Below is a small trained network, with its code and all its weights. Each question gives an input and a target symbol and asks what happens when units are switched off, that is, made to give their printed mean instead of their output.

import numpy as np


def w(rows, s, z=0):
    codes = np.array(rows[::2]) - 128.0
    scale = np.full(codes.shape[1], s)
    scale[-1] = z or s
    return codes * scale


def f(y):
    return y / 2 * (1 + np.tanh(0.7978845608 * (y + 0.044715 * y**3)))


def softmax(a):
    e = np.exp(a - a.max(-1, keepdims=True))
    return e / e.sum(-1, keepdims=True)


def log_softmax(a):
    a = a - a.max(-1, keepdims=True)
    return a - np.log(np.exp(a).sum(-1, keepdims=True))


def net(x, mask):
    ids = ['Ωεζημπτφ'.index(c) for c in x.split()]
    T = len(ids)
    res = E[ids] + P[:T]
    r = res
    for j in range(3):
        rows = slice(2 * j, 2 * j + 2)
        q, k, v = (r @ M[0][rows].T for M in (Q, K, V))
        z = softmax(np.where(np.tri(T) > 0, q @ k.T / 2**0.5, -1e9)) @ v
        o = O[0][rows]
        res = res + np.where(mask[j], z, o[:, -1]) @ o[:, :-1]
    y = f(res @ A[0][:, :-1].T + A[0][:, -1])
    res = res + np.where(mask[3:15], y, B[0][:, -1]) @ B[0][:, :-1]
    return log_softmax(res[-1] @ U[:, :-1].T + U[:, -1])


Q, K, V, O, A, B = {}, {}, {}, {}, {}, {}
E = w([
[74,147,157,147,244],'Ω',
[37,108,191,112,152],'ε',
[172,96,163,230,190],'ζ',
[241,83,180,204,152],'η',
[131,87,222,140,117],'μ',
[131,88,107,226,144],'π',
[85,154,218,53,214],'τ',
[169,157,197,131,208],'φ',
],0.011)
P = w([
[133,61,147,95,214],'0',
[83,220,148,213,139],'1',
[179,100,103,105,136],'2',
[63,72,207,115,253],'3',
[102,165,142,133,87],'4',
[181,107,58,86,108],'5',
[54,118,223,156,238],'6',
[105,139,130,99,55],'7',
[169,123,65,101,121],'8',
],0.016)
Q[0] = w([
[176,192,150,157,82],'H0',
[96,255,82,142,20],'H0',
[176,217,51,70,84],'H1',
[99,227,54,143,64],'H1',
[164,20,213,180,205],'H2',
[217,229,125,132,89],'H2',
],0.0097)
K[0] = w([
[140,92,124,221,158],'H0',
[58,38,198,173,192],'H0',
[123,155,223,234,111],'H1',
[95,120,215,161,254],'H1',
[139,193,44,114,85],'H2',
[135,219,201,239,209],'H2',
],0.0092)
V[0] = w([
[117,174,150,183,114],'H0',
[33,62,137,241,110],'H0',
[1,210,161,119,151],'H1',
[128,101,179,48,48],'H1',
[2,183,176,39,98],'H2',
[162,209,223,194,182],'H2',
],0.0091)
O[0] = w([
[129,136,94,186,134,105],'H0',
[10,55,84,198,112,149],'H0',
[113,113,204,205,178,93],'H1',
[159,24,199,88,12,111],'H1',
[157,69,182,168,114,100],'H2',
[193,254,172,137,83,253],'H2',
],0.0095,0.0071)
A[0] = w([
[50,119,120,114,32,93],'N0',
[150,92,35,43,114,56],'N1',
[160,141,159,90,1,108],'N2',
[112,98,171,23,246,100],'N3',
[194,125,131,68,150,142],'N4',
[118,71,210,156,114,71],'N5',
[176,183,183,156,138,102],'N6',
[99,67,96,12,170,78],'N7',
[69,30,158,174,149,2],'N8',
[23,186,196,52,172,95],'N9',
[139,162,84,113,47,206],'N10',
[130,220,126,177,109,82],'N11',
],0.0093,0.0096)
B[0] = w([
[219,158,64,121,237,140],'N0',
[226,125,171,254,197,136],'N1',
[85,195,149,113,225,184],'N2',
[130,143,110,155,40,254],'N3',
[140,107,142,33,109,195],'N4',
[202,151,87,111,138,162],'N5',
[107,91,28,126,138,222],'N6',
[141,114,127,47,251,175],'N7',
[159,229,237,67,150,145],'N8',
[167,105,121,202,101,232],'N9',
[179,69,196,187,123,205],'N10',
[100,60,147,114,135,217],'N11',
],0.0096,0.0098)
U = w([
[138,125,107,219,109,154],'Ω',
[113,151,179,148,158,173],'ε',
[82,254,91,117,159,184],'ζ',
[184,135,103,149,189,1],'η',
[86,32,120,91,152,183],'μ',
[108,132,69,101,206,84],'π',
[186,76,99,169,82,24],'τ',
[122,207,83,110,72,144],'φ',
],0.0087,0.0061)

Each question gives the input, a string of symbols that net reads in full, and the target symbol t.
The units are the heads (2 rows each of Q, K, V and O) and the neurons (one row each of A and B). Each row of codes is followed by its name. A weight is (code - 128) times the scale printed after its matrix; where a second scale follows, it is the last column's (O, A, B and U).
mask holds one flag per unit, heads first, then neurons. A switched-off unit (its flag False) gives its mean, the last column of its rows in O or B, instead of its output. The means were averaged over made-up inputs and are rounded, as every weight is.
A unit's drop is (log p(t) with every unit on - log p(t) with that unit switched off) / (log p(t) with every unit on - log p(t) with every unit switched off).
The circuit of an input: a set's keep is (log p(t) with only the set's units on - log p(t) with every unit switched off) / (log p(t) with every unit on - log p(t) with every unit switched off). Starting from the 12 units with the biggest drops (on a tie, the unit counted first), units are removed one at a time, each time the one whose removal leaves the highest keep (on an exact tie, the one counted first), for as long as the keep stays at least 0.8.
circuit, biggest first: the units of the circuit, biggest drop first
most important unit: the unit with the biggest drop
top k neurons: the k neurons with the biggest drops, biggest first
which heads matter: for each layer, one digit per head in row order, 1 if its drop is at least 0.15 and else 0, layers parted by /
input ε ε φ φ ε ζ ε, target ζ: circuit, biggest first => (H1)
input π μ Ω ε μ ζ μ, target ζ: which heads matter => 011
input φ ε μ φ Ω, target Ω: circuit, biggest first => (N9, N2, H1)
input τ Ω Ω, target ζ: circuit, biggest first => (N10, H1)
input π π π η, target π: circuit, biggest first => (H2, H1)
input ε ζ η, target η: top 3 neurons => (N10, N2, N1)
input μ τ τ μ, target τ: which heads matter => 100
input ε φ η τ ε π τ, target π: circuit, biggest first => (N7, H2)
input τ φ μ μ τ η ζ, target η: top 2 neurons => (N1, N7)
input ε μ τ, target φ: circuit, biggest first => (H0, N3, N4)
input Ω ζ η ε φ, target Ω: which heads matter => 111
input ε ζ μ η Ω τ, target φ: which heads matter => 110
input η ε π φ, target π: which heads matter => 011
input π ε μ π Ω, target Ω: most important unit => N9
input τ ε μ ε π η φ, target η: which heads matter => 111
input η ε η η ε τ η, target τ: which heads matter => 101
input τ μ φ, target π: top 3 neurons => (N6, N3, N9)
input ε Ω μ, target ε: which heads matter => 010
input ε ε η μ ε ζ η, target ζ: circuit, biggest first => (H1, H2)
input φ μ ζ ε, target ζ: circuit, biggest first => (H2)
